Each row has a class, written after it.
1; -62; -20; -25; 15; -8; -38; -99; -4; -19; 29; 52; -3; -27; 27; -27; 38; -23; 16; -7; -25; -23; 4; 46; -34; -19; -32; -74; 36; -38; -8; 2 : lebo
11; -61; -31; -29; 4; 2; -34; -80; 4; -12; 2; 61; -6; -25; 9; -16; 18; -33; 35; -13; -23; -23; -5; 14; -40; -21; -16; -64; 52; -19; -18; -30 : bise
20; 22; -3; -31; -14; -41; -35; -40; 40; -71; 14; 42; -15; 86; -56; -106; 29; -26; -31; -61; -24; 5; -68; -50; 42; -4; 39; -17; -39; 33; 3; 4 : rusi
13; -63; -11; -35; 12; -12; -18; -87; -14; -18; 0; 60; -29; -31; 17; -10; 20; -37; 33; -9; -34; -30; 6; 24; -42; 0; -42; -68; 29; -11; -13; -24 : nisi
20; -20; -14; -24; -9; -25; -56; -28; 30; -79; 7; 17; -19; 86; -45; -103; 52; -14; -28; -31; -1; 3; -56; -28; 69; -23; 26; -13; -23; 16; 18; -8 : Feni
22; -11; 4; -36; -8; -22; -51; -44; 25; -63; 16; 17; -13; 50; -48; -106; 45; -20; -35; -39; -24; -3; -59; -38; 46; -15; 32; -14; -20; 35; 9; 6 : rusi
10; -68; -5; -44; 13; -5; -32; -93; -25; -6; 23; 47; -10; -43; 26; -21; 52; -17; 9; -11; -23; -17; -4; 33; -34; -21; -48; -72; 41; -28; -10; -15 : nidu
-15; -72; -11; -35; 40; -5; -15; -54; -13; 8; 9; 33; 2; -44; -6; -15; 33; -39; 38; 17; -24; -30; -22; 51; -56; -11; -27; -51; 19; -49; 11; 10 : lebo
19; 15; -13; -39; -25; -40; -48; -26; 28; -57; 13; 46; -12; 97; -67; -108; 38; -30; -14; -48; -3; -11; -69; -53; 48; -15; 40; -9; -32; 42; 3; -7 : bise
3; -77; -15; -29; 14; 1; -32; -91; -17; -11; 1; 58; -15; -51; 15; -8; 46; -32; 28; 1; -29; -36; 0; 26; -41; -17; -47; -59; 27; -19; -17; -21 : nisi
0; -55; -29; -20; 2; -6; -15; -85; 13; 12; -13; 57; 0; -64; -4; -18; 39; -32; 20; -14; -28; -21; -8; 37; -40; -15; -24; -60; 31; 0; -27; -23 : nisi
14; -52; -3; -32; 5; -3; -36; -83; -9; -23; 6; 66; -13; -18; 33; -16; 25; -42; 29; -14; -34; -20; 4; 36; -45; -22; -43; -70; 12; -30; -17; -20 : bise
24; -3; -12; -29; -25; -43; -31; -36; 23; -60; 4; 24; -14; 78; -58; -103; 45; -25; -39; -57; -4; 11; -67; -46; 47; -16; 32; -9; -48; 17; 6; -10 : nidu
17; -69; -17; -41; 28; -12; -34; -112; -3; -55; 5; 55; -9; -28; -5; -8; 26; -41; 26; -3; -42; -28; -14; 20; -45; -21; -26; -77; 53; -28; -14; -17 : Miv
17; -86; -21; -45; 32; -8; -28; -98; 3; -50; -1; 47; -12; -36; -2; -24; 17; -31; 16; -11; -54; -33; -33; 9; -57; -25; -22; -74; 51; -28; -11; -20 : rusi
19; 12; -12; -12; -28; -42; -43; -39; 23; -60; 11; 23; -7; 90; -45; -99; 32; -36; -12; -71; -1; 8; -58; -58; 46; -9; 43; -13; -46; 21; -1; -11 : bise
29; -15; -21; -28; 0; -28; -55; -37; 10; -87; 3; 12; -14; 90; -19; -94; 40; -9; -34; -48; -6; 14; -50; -56; 58; -21; 32; -26; -28; 1; 8; -7 : ved
19; -16; -18; -13; -9; -27; -57; -22; 30; -86; 1; 6; -20; 89; -28; -100; 39; -5; -31; -42; 6; 15; -52; -35; 72; -20; 23; -21; -28; 19; 18; -16 : Feni
1; -87; -33; -42; 18; -21; -31; -105; -2; -28; 11; 64; 8; -46; -26; -15; 33; -29; 30; -3; -37; -47; -24; 28; -55; -24; -18; -59; 51; -16; -20; -18 : lebo
17; -2; -6; -31; -15; -30; -54; -31; 21; -76; 13; 9; 3; 81; -25; -103; 44; -13; -36; -43; -10; 9; -62; -53; 70; -13; 15; -21; -49; 28; 3; 3 : tifez
10; -59; -29; -33; 15; -4; -22; -92; 2; -14; -11; 66; -18; -47; 4; -12; 28; -27; 23; 0; -33; -32; -8; 38; -47; -22; -38; -72; 39; -16; -26; -21 : nisi
19; -61; -11; -39; 31; -17; -16; -105; 4; -47; -3; 54; -22; -23; 6; -7; 15; -41; 31; 5; -36; -18; -2; 29; -65; -13; -24; -69; 55; -34; -9; -14 : Miv
23; -100; -31; -50; 26; -15; -23; -99; 1; -36; -8; 35; -20; -31; -5; -27; 27; -35; 16; 10; -31; -29; -17; 21; -65; -30; -30; -63; 63; -40; -6; -17 : nidu
1; -50; 12; -37; 14; -7; -23; -83; -5; -31; 18; 77; -10; -26; 10; -18; 30; -39; 30; -2; -45; -23; 14; 22; -26; -4; -43; -64; 33; -6; -8; -18 : Miv
-4; -71; 10; -37; 48; -1; -5; -40; -6; -6; 1; 25; -29; -42; 32; -31; 19; -34; 6; 14; -45; -24; -21; 26; -55; -3; -37; -56; 19; -50; 14; -4 : rusi
16; -1; -15; -9; -23; -30; -42; -21; 57; -60; -9; 29; -10; 82; -65; -100; 49; -22; -23; -38; -4; 12; -52; -18; 61; -20; 38; 1; -38; 24; 5; -9 : Feni
-4; -78; 9; -44; 55; -10; -5; -54; -19; -20; 0; 25; -16; -40; 13; -11; 20; -49; 29; 24; -37; -34; -17; 29; -63; -5; -43; -62; 31; -44; 22; -6 : Miv
27; -20; -14; -35; 4; -29; -54; -29; 14; -69; 2; 20; -14; 73; -32; -99; 43; -9; -45; -36; -9; -5; -50; -47; 54; -24; 30; -12; -28; 14; 10; -14 : ved
-3; -66; -12; -28; 21; 2; -28; -89; 10; -21; -2; 56; 9; -51; -5; -20; 29; -41; 32; 2; -37; -16; 5; 29; -42; -18; -27; -63; 48; -15; -11; -15 : Miv
9; -77; -34; -39; 20; -29; -29; -114; 8; -46; 8; 57; -6; -30; -8; -16; 20; -40; 20; 8; -37; -40; -17; 40; -58; -26; -20; -67; 54; -20; -9; -14 : lebo
29; 3; -15; -36; -11; -32; -43; -38; 29; -66; 5; 8; -6; 51; -63; -85; 31; -8; -24; -53; -13; 2; -86; -43; 31; -15; 50; -25; 1; 56; 13; 0 : rusi
4; -45; -6; -47; 41; -5; 3; -37; 1; 15; -20; 34; -35; -34; 6; -32; 32; -36; 22; 30; -20; -28; -29; 64; -61; -17; -33; -61; 23; -32; 20; 8 : nisi
18; 5; -6; -41; -6; -24; -43; -32; 30; -75; 16; 30; -16; 81; -46; -111; 34; -10; -39; -51; -15; 7; -67; -55; 59; -12; 33; -26; -26; 39; 12; -1 : rusi
13; -23; -20; -8; -13; -32; -41; -40; 39; -72; 7; 14; -7; 82; -56; -88; 46; -24; -13; -44; -7; 3; -48; -44; 62; -10; 33; -2; -21; 13; 3; -10 : Feni
18; 1; 4; -36; 0; -31; -53; -57; 21; -67; 20; 14; 1; 67; -51; -101; 61; -15; -30; -42; -2; 2; -51; -40; 55; -19; 27; -25; -15; 37; 10; 9 : Miv
15; -66; -10; -27; 23; -4; -36; -92; -13; -29; 11; 65; -13; -31; 23; -13; 27; -39; 33; -9; -50; -23; 15; 28; -34; -9; -35; -69; 37; -37; -23; -18 : ved
17; -79; -11; -46; 24; -24; -36; -110; 1; -56; 3; 52; -9; -31; -1; -28; 28; -42; 22; 7; -48; -37; -25; 23; -60; -22; -38; -57; 22; -22; -28; -15 : tifez
15; -4; -12; -35; -20; -46; -44; -54; 17; -62; 32; 18; 4; 71; -59; -96; 46; -13; -26; -46; -2; -9; -55; -35; 51; -11; 38; -10; -23; 45; 4; 11 : lebo
11; -1; -23; -8; -14; -22; -60; -15; 12; -60; 29; 6; -9; 66; 1; -105; 70; -11; -57; -39; 2; 17; -52; -46; 83; -15; 21; -25; -62; 12; 31; 9 : kaga
21; -5; -6; -34; -12; -32; -51; -33; 18; -81; 7; 6; -4; 81; -18; -102; 32; -11; -41; -43; -5; 19; -57; -53; 69; -13; 20; -21; -49; 21; 3; -5 : tifez
20; -71; -21; -47; 34; -31; -30; -87; -10; -37; -1; 61; -19; -58; -14; -18; 22; -34; 27; 18; -54; -35; -30; 41; -64; -22; -29; -66; 32; -23; -10; -17 : kaga
9; 5; -32; -22; -21; -40; -33; -42; 39; -65; 18; 43; -3; 95; -70; -88; 34; -24; -17; -37; 1; -5; -57; -47; 49; -13; 51; -1; -18; 22; 11; 3 : lebo
14; -8; -6; -33; -13; -27; -51; -28; 23; -77; 13; 13; -7; 87; -29; -110; 37; -18; -34; -32; -5; 11; -51; -62; 70; -7; 21; -7; -46; 25; 5; 0 : tifez
30; 3; -27; -24; -21; -33; -46; -37; 17; -67; 23; 12; -9; 50; -53; -84; 47; -20; -21; -36; -17; 5; -59; -34; 55; -5; 39; -21; -29; 42; 4; 18 : kaga
17; -2; -4; -25; -15; -42; -41; -44; 21; -75; 21; 20; -10; 85; -43; -110; 48; -27; -22; -54; -8; 3; -67; -61; 46; -2; 29; -3; -61; 20; -6; 4 : tifez
5; -61; 13; -33; 24; -3; -35; -98; -12; -16; 19; 59; -11; -48; 20; -14; 48; -29; 23; 7; -30; -25; 13; 32; -39; -13; -39; -60; 47; -18; -2; -15 : Miv
22; 23; -12; -30; -29; -41; -34; -37; 35; -62; 6; 42; -7; 98; -71; -94; 35; -42; -13; -55; -9; 1; -66; -50; 53; -13; 47; -6; -43; 35; -8; -7 : bise
24; -7; -14; -31; -27; -36; -43; -19; 15; -68; 0; 3; -16; 81; -26; -110; 53; 0; -55; -50; 10; 24; -68; -54; 68; -25; 28; -20; -33; 25; 22; -12 : nidu
2; -58; -6; -49; 37; -2; -14; -36; -7; 4; -3; 39; -26; -24; 21; -34; 20; -36; 23; 21; -22; -32; -23; 43; -62; -20; -35; -64; 30; -42; 9; -5 : bise
-3; -52; 2; -42; 44; -3; -6; -25; -19; 23; -14; 24; -30; -43; 19; -22; 33; -32; 17; 33; -21; -31; -24; 57; -50; -11; -43; -56; 12; -45; 22; 4 : nisi
19; -72; -9; -45; 21; -13; -33; -89; -15; -26; 8; 85; -18; -35; 4; -17; 26; -18; 35; -10; -51; -39; 5; 17; -47; -13; -32; -63; 51; -11; -29; -35 : ved
22; -81; -31; -33; 29; -14; -28; -100; -8; -47; 7; 62; -21; -40; -6; -19; 20; -30; 30; 2; -47; -29; -10; 21; -56; -26; -26; -61; 31; -38; -14; -16 : kaga
10; -71; -18; -28; 42; 2; -18; -48; -19; -18; -1; 41; -35; -40; 17; -6; 23; -40; 36; 27; -36; -13; -11; 34; -51; -5; -29; -54; 6; -70; 9; 0 : kaga
14; -69; -14; -47; 10; -12; -31; -98; -3; -17; 19; 58; -15; -36; 15; -41; 40; -26; 6; -7; -31; -25; 0; 36; -43; -22; -47; -74; 48; -15; -13; -15 : nidu
13; -16; -1; -25; -4; -31; -62; -52; 13; -71; 24; -9; 10; 68; -18; -102; 63; -17; -41; -42; 0; 1; -59; -50; 59; -18; 9; -16; -52; 23; 6; 8 : tifez
13; -78; -13; -39; 11; -4; -32; -106; -12; -16; 7; 52; -7; -49; -1; -21; 53; -23; 19; -9; -23; -17; -9; 29; -48; -29; -35; -57; 39; -29; -24; -19 : nidu
-3; -61; 5; -36; 49; 4; -4; -40; 1; -15; -8; 35; -33; -31; 14; -24; 6; -45; 25; 23; -44; -15; -20; 32; -59; -1; -28; -53; 19; -56; 12; 2 : rusi
17; 10; -18; -16; -26; -32; -45; -35; 26; -55; 2; 24; 3; 81; -60; -89; 34; -40; -15; -60; -6; 9; -63; -52; 54; -15; 46; -8; -46; 11; -8; -9 : bise
26; 6; 14; -33; -9; -40; -43; -45; 22; -76; 4; 12; -5; 61; -67; -95; 41; -11; -20; -36; -14; 1; -54; -38; 47; -20; 31; -12; -14; 52; 10; 4 : Miv
35; 8; -23; -26; -7; -34; -47; -36; 25; -59; 10; 6; -4; 72; -48; -94; 36; 2; -36; -54; -7; 0; -57; -42; 56; -19; 47; -23; 0; 38; 1; 0 : ved
0; -68; -26; -23; 45; 1; -4; -26; -3; -4; -8; 28; -26; -45; 15; -16; 22; -34; 22; 34; -34; -17; -20; 35; -47; -10; -28; -55; 15; -58; 19; 3 : kaga
10; -28; -16; -16; -6; -19; -61; -23; 22; -82; 13; -2; -11; 86; -26; -103; 47; -7; -32; -38; 4; 9; -46; -45; 86; -16; 17; -19; -23; 19; 19; -9 : Feni
7; -77; -7; -45; 25; -7; -28; -106; -6; -43; 20; 55; -7; -34; 10; -25; 27; -38; 33; 7; -42; -34; -6; 20; -48; -15; -46; -60; 38; -14; -21; -12 : tifez
22; -2; -23; -23; -25; -23; -46; -34; 18; -50; 15; -3; 7; 72; -41; -90; 35; -13; -25; -60; 8; 3; -58; -56; 58; -22; 45; -17; -12; 35; 2; -5 : bise
18; 20; -10; -15; -21; -35; -37; -35; 48; -57; 9; 29; -4; 75; -54; -99; 41; -22; -42; -62; -17; 7; -73; -51; 49; -15; 49; -11; -33; 35; 14; -4 : rusi
20; -68; -16; -45; 19; -23; -28; -110; -1; -46; 5; 60; -22; -13; 5; -28; 20; -48; 28; 2; -37; -37; -12; 23; -64; -29; -28; -65; 43; -30; -25; -18 : bise
23; -4; -17; -23; -6; -27; -52; -18; 23; -68; 6; 21; -21; 87; -26; -108; 45; -7; -48; -37; -7; 6; -47; -55; 73; -17; 38; -12; -25; 14; 11; -9 : ved
